W =
[[131 129 123 134 128 134 133 148 131 117 109 138 137 140 128]
 [133 132 126 134 126 131 133 146 131 120 109 136 136 140 124]
 [128 127 132 126 127 128 140 133 119 126 123 118 128 136 120]
 [118 114 122 128 133 139 140 138 119 114 123 127 132 136 135]
 [131 133 139 122 125 118 132 115 121 140 138 112 120 124 116]
 [123 122 138 119 128 123 142 116 110 134 141 103 119 127 119]
 [132 131 124 135 126 132 130 146 133 119 110 139 137 138 127]
 [126 126 127 128 129 130 130 129 126 126 128 127 128 129 129]
 [125 122 132 126 127 131 146 136 113 122 122 115 129 139 120]
 [121 118 118 132 132 139 130 138 129 115 122 138 134 132 139]
 [124 124 134 121 128 123 131 112 119 137 145 112 119 120 126]
 [129 128 132 127 126 127 137 132 121 127 123 120 128 135 121]
 [126 125 132 126 127 129 143 135 117 124 122 117 129 137 120]
 [118 112 123 127 132 139 145 139 114 113 122 123 132 139 133]]
Rows and columns are counted from 1.
(1, 1) -> 131
(8, 8) -> 129
(3, 7) -> 140
(3, 8) -> 133
(11, 8) -> 112
(5, 1) -> 131
(14, 3) -> 123
(9, 11) -> 122
(14, 5) -> 132
(13, 2) -> 125
(9, 3) -> 132
(6, 9) -> 110
(4, 5) -> 133
(6, 3) -> 138
(8, 12) -> 127
(4, 3) -> 122
(6, 11) -> 141
(13, 11) -> 122
(6, 15) -> 119
(12, 4) -> 127
(6, 14) -> 127
(5, 14) -> 124
(4, 14) -> 136
(9, 10) -> 122
(12, 9) -> 121
(14, 8) -> 139
(6, 1) -> 123
(2, 6) -> 131
(5, 12) -> 112
(14, 9) -> 114
(2, 14) -> 140
(2, 8) -> 146
(7, 5) -> 126
(7, 10) -> 119
(1, 15) -> 128

m =
[[126 136 122 125 147 127 129 131 126 134 123 123 105 130]
 [125 131 130 124 131 129 125 126 123 137 125 123 127 124]
 [125 154 131 124 138 127 138 123 133 122 124 133 115 135]
 [127 104 127 135 125 130 121 131 128 138 132 118 133 125]
 [142 136 121 133 120 115 131 140 138 116 141 126 139 135]
 [120 105 140 133 127 132 126 123 123 137 132 124 136 121]
 [133 107 124 136 121 123 133 133 131 117 130 123 137 131]]
Indices start at 1.
row 1 col 1	126
row 2 col 9	123
row 2 col 13	127
row 5 col 2	136
row 6 col 8	123
row 4 col 3	127
row 3 col 4	124
row 1 col 11	123
row 3 col 11	124
row 3 col 9	133
row 1 col 3	122
row 7 col 9	131
row 5 col 5	120
row 3 col 13	115
row 5 col 12	126
row 7 col 6	123
row 4 col 14	125
row 5 col 6	115
row 5 col 3	121
row 5 col 7	131
row 4 col 1	127
row 5 col 9	138
row 7 col 14	131
row 1 col 5	147
row 2 col 14	124
row 7 col 1	133
row 5 col 4	133
row 5 col 1	142
row 1 col 7	129
row 3 col 7	138
row 7 col 4	136

X =
[[135 124 140 107 127 122 132 130 123 117 134]
 [135 113 156 135 109 139 136 149 100 134 156]]
Indices start at 1.
row 1 col 1: 135
row 2 col 4: 135
row 1 col 2: 124
row 2 col 11: 156
row 1 col 7: 132
row 2 col 10: 134
row 1 col 10: 117

a =
[[108 149 110 120 139 126 135 145 144 148 133 127 131]
 [117 111 113 124 136 146 110 119 148 148 129 148 107]
 [128 115 114 125 149 117 120 126 150 118 144 118 119]
 [120 139 112 112 122 121 118 149 116 113 120 132 109]
 [126 120 135 139 123 134 107 127 110 128 107 112 130]
 [149 148 147 122 126 130 130 134 132 146 137 108 135]
 [130 138 127 108 142 110 107 141 119 111 113 117 119]
 [145 149 135 148 131 114 128 119 147 149 120 123 121]
 [123 134 130 117 112 145 144 145 119 111 144 123 144]
 [110 149 107 147 129 108 126 134 145 125 128 111 113]
 [140 123 122 116 113 136 117 139 138 122 134 122 146]
 [136 143 134 129 132 139 127 146 121 136 137 142 117]]
Indices start at 1.
(1, 1)	108
(5, 12)	112
(8, 6)	114
(6, 2)	148
(4, 13)	109
(8, 7)	128
(2, 13)	107
(2, 12)	148
(10, 9)	145
(10, 5)	129
(1, 4)	120
(3, 1)	128
(9, 3)	130
(5, 1)	126
(5, 11)	107
(5, 2)	120
(7, 3)	127
(5, 3)	135
(8, 2)	149
(3, 11)	144
(9, 5)	112
(3, 2)	115
(12, 10)	136
(1, 2)	149
(5, 8)	127
(8, 10)	149
(4, 7)	118
(8, 3)	135
(7, 12)	117
(2, 4)	124
(8, 11)	120
(10, 7)	126
(1, 7)	135

data =
[[136 128 117 140 132 129 142]
 [127 131 133 130 125 121 130]
 [118 134 142 114 121 124 117]
 [110 130 147 107 112 116 110]
 [117 127 144 115 120 128 113]
 [148 127 101 151 146 144 151]
 [134 125 120 138 130 128 137]
 [144 126 107 147 142 139 151]
 [146 128 104 148 143 136 152]
 [111 130 148 108 113 117 112]]
Rows and columns are counted from 1.
(1, 1)	136
(8, 1)	144
(8, 7)	151
(10, 1)	111
(5, 3)	144
(10, 7)	112
(10, 5)	113
(9, 4)	148
(3, 7)	117
(2, 4)	130
(1, 7)	142
(6, 3)	101
(1, 6)	129
(4, 4)	107
(6, 1)	148
(10, 4)	108
(7, 5)	130
(7, 2)	125
(4, 7)	110
(6, 7)	151
(6, 4)	151
(4, 2)	130
(10, 6)	117
(8, 3)	107
(6, 5)	146
(7, 4)	138

x =
[[118 121 136 124 116]
 [152 129 115 151 152]
 [127 128 133 128 124]
 [112 126 133 113 113]
 [147 130 121 148 147]]
Indices start at 1.
(1, 1) = 118
(5, 5) = 147
(4, 5) = 113
(3, 2) = 128
(4, 3) = 133
(2, 3) = 115
(4, 4) = 113
(1, 4) = 124
(5, 2) = 130
(3, 3) = 133
